Below is a small trained network, with its code and all its weights. Each question gives an input and a class and asks what happens when units are switched off, that is, made to give their printed mean instead of their output.

import numpy as np


def w(rows, s, z=0):
    codes = np.array(rows[::2]) - 128.0
    scale = np.full(codes.shape[1], s)
    scale[-1] = z or s
    return codes * scale


def norm(h):
    return h / np.sqrt((h * h).mean(-1, keepdims=True) + 1e-5)


def f(y):
    return np.maximum(y, 0)


def log_softmax(a):
    a = a - a.max(-1, keepdims=True)
    return a - np.log(np.exp(a).sum(-1, keepdims=True))


def net(x, mask):
    res = np.array(x, float).reshape(1, 4) / 4 @ E
    u = 0
    for l in range(2):
        y = f(norm(res) @ A[l][:, :-1].T + A[l][:, -1])
        res = res + np.where(mask[u : u + 11], y, B[l][:, -1]) @ B[l][:, :-1]
        u += 11
    return log_softmax(norm(res)[-1] @ U[:, :-1].T + U[:, -1])


A, B = {}, {}
E = w([
[133,108,111,245,176,186,92],'x0',
[94,93,105,139,100,85,95],'x1',
[236,79,117,113,143,114,101],'x2',
[175,168,140,179,39,126,137],'x3',
],0.0011)
A[0] = w([
[49,53,61,148,53,78,85,47],'0.n1',
[90,47,71,128,56,72,78,54],'0.n2',
[111,99,170,203,147,163,95,34],'0.n3',
[81,37,58,156,65,88,60,53],'0.n4',
[185,196,154,97,186,252,235,5],'0.n5',
[159,114,196,225,174,215,91,90],'0.n6',
[92,121,83,86,200,156,83,51],'0.n7',
[98,133,80,58,192,132,106,65],'0.n8',
[167,190,90,152,36,141,90,16],'0.n9',
[201,92,114,152,127,83,146,70],'0.n10',
[43,186,102,148,132,100,210,20],'0.n11',
],0.0022,0.0023)
B[0] = w([
[179,210,184,124,192,124,131,173],'0.n1',
[150,187,178,127,184,117,133,169],'0.n2',
[114,160,67,135,132,122,129,159],'0.n3',
[166,194,160,127,194,120,129,178],'0.n4',
[162,203,198,149,185,2,48,184],'0.n5',
[99,155,81,103,116,86,138,252],'0.n6',
[126,84,157,170,135,109,174,168],'0.n7',
[119,84,179,181,120,118,177,177],'0.n8',
[118,65,180,184,120,114,214,153],'0.n9',
[113,122,142,119,114,176,99,168],'0.n10',
[102,124,176,113,97,204,48,167],'0.n11',
],0.0034,0.0013)
A[1] = w([
[134,128,139,187,55,151,188,83],'1.n1',
[108,146,27,185,156,186,127,66],'1.n2',
[189,170,144,190,29,152,196,133],'1.n3',
[211,37,78,106,154,154,81,64],'1.n4',
[228,112,118,98,135,80,113,125],'1.n5',
[102,101,117,2,64,100,181,4],'1.n6',
[86,16,147,100,221,177,224,71],'1.n7',
[23,164,127,149,106,204,97,117],'1.n8',
[127,169,187,26,87,76,171,133],'1.n9',
[183,71,98,99,114,141,81,40],'1.n10',
[104,109,21,180,168,150,98,67],'1.n11',
],0.0027,0.0017)
B[1] = w([
[130,58,141,112,164,95,148,157],'1.n1',
[162,125,72,90,106,115,143,173],'1.n2',
[64,41,151,95,185,79,153,199],'1.n3',
[49,166,187,79,55,195,103,178],'1.n4',
[23,176,157,127,118,167,123,211],'1.n5',
[192,143,4,194,134,173,131,184],'1.n6',
[146,76,177,187,37,50,175,192],'1.n7',
[208,93,168,36,84,190,73,194],'1.n8',
[159,122,51,208,163,151,102,250],'1.n9',
[85,146,182,86,97,199,114,149],'1.n10',
[184,149,57,95,96,114,181,178],'1.n11',
],0.0029,0.0024)
U = w([
[163,130,2,140,119,138,142,255],'0',
[107,27,195,154,119,65,183,153],'1',
[98,136,189,67,77,215,77,46],'2',
[145,203,177,143,201,78,99,15],'3',
],0.0096,0.0006)

Each question gives the input, the list of numbers given to net, and the class t.
The units are the neurons (one row each of A and B). Each row of codes is followed by its name. A weight is (code - 128) times the scale printed after its matrix; where a second scale follows, it is the last column's (A, B and U).
mask holds one flag per neuron, layer by layer. A switched-off neuron (its flag False) gives its mean, the last column of its row in B, instead of its output. The means were averaged over made-up inputs and are rounded, as every weight is.
A unit's drop is (log p(t) with every unit on - log p(t) with that unit switched off) / (log p(t) with every unit on - log p(t) with every unit switched off).
The circuit of an input: a set's keep is (log p(t) with only the set's units on - log p(t) with every unit switched off) / (log p(t) with every unit on - log p(t) with every unit switched off). Starting from the 12 units with the biggest drops (on a tie, the unit counted first), units are removed one at a time, each time the one whose removal leaves the highest keep (on an exact tie, the one counted first), for as long as the keep stays at least 0.8.
units of the circuit, in order: the units of the circuit, biggest drop first
unit that matters most: the unit with the biggest drop
top k neurons: the k neurons with the biggest drops, biggest first
top k neurons in layer l: the k neurons of layer l with the biggest drops, biggest first
input [5,-1,-8,2], class 2: top 3 neurons : 1.n8; 1.n9; 0.n11
input [6,5,-3,8], class 1: top 2 neurons in layer 1 : 1.n3; 1.n9
input [0,7,8,-6], class 2: unit that matters most : 1.n4
input [6,5,3,-8], class 1: top 3 neurons : 1.n7; 0.n7; 1.n9
input [-6,3,8,0], class 2: top 2 neurons : 1.n4; 1.n5
input [8,0,-7,0], class 0: units of the circuit, in order : 1.n11; 1.n2; 0.n6
input [-8,-2,-2,6], class 0: top 2 neurons : 1.n6; 1.n9
input [-5,4,0,1], class 0: top 3 neurons : 1.n9; 0.n5; 1.n6
input [-7,7,-7,0], class 0: units of the circuit, in order : 1.n9; 1.n6
input [-5,-6,1,0], class 3: top 2 neurons : 0.n5; 0.n6
input [1,7,-5,5], class 3: units of the circuit, in order : 0.n1; 0.n4
input [6,4,7,-1], class 2: top 3 neurons in layer 1 : 1.n4; 1.n9; 1.n10
input [-4,-7,-4,-7], class 1: top 2 neurons : 1.n7; 0.n8
input [-3,-5,3,-7], class 1: unit that matters most : 1.n7
input [-6,7,-3,-3], class 3: top 2 neurons in layer 0 : 0.n1; 0.n2
input [2,7,6,3], class 3: top 3 neurons : 0.n4; 0.n2; 0.n1
input [-7,5,-7,-3], class 0: units of the circuit, in order : 1.n6; 1.n9
input [1,-6,6,-5], class 2: top 4 neurons in layer 1 : 1.n4; 1.n5; 1.n3; 1.n9
input [0,4,-6,6], class 1: top 2 neurons : 1.n3; 0.n9
input [3,-6,2,2], class 3: units of the circuit, in order : 0.n5
input [6,8,7,2], class 3: top 3 neurons : 0.n4; 0.n2; 1.n8
input [3,5,-3,-4], class 3: top 3 neurons : 0.n1; 0.n4; 1.n3
input [4,-2,-3,-6], class 1: top 2 neurons : 1.n7; 0.n7
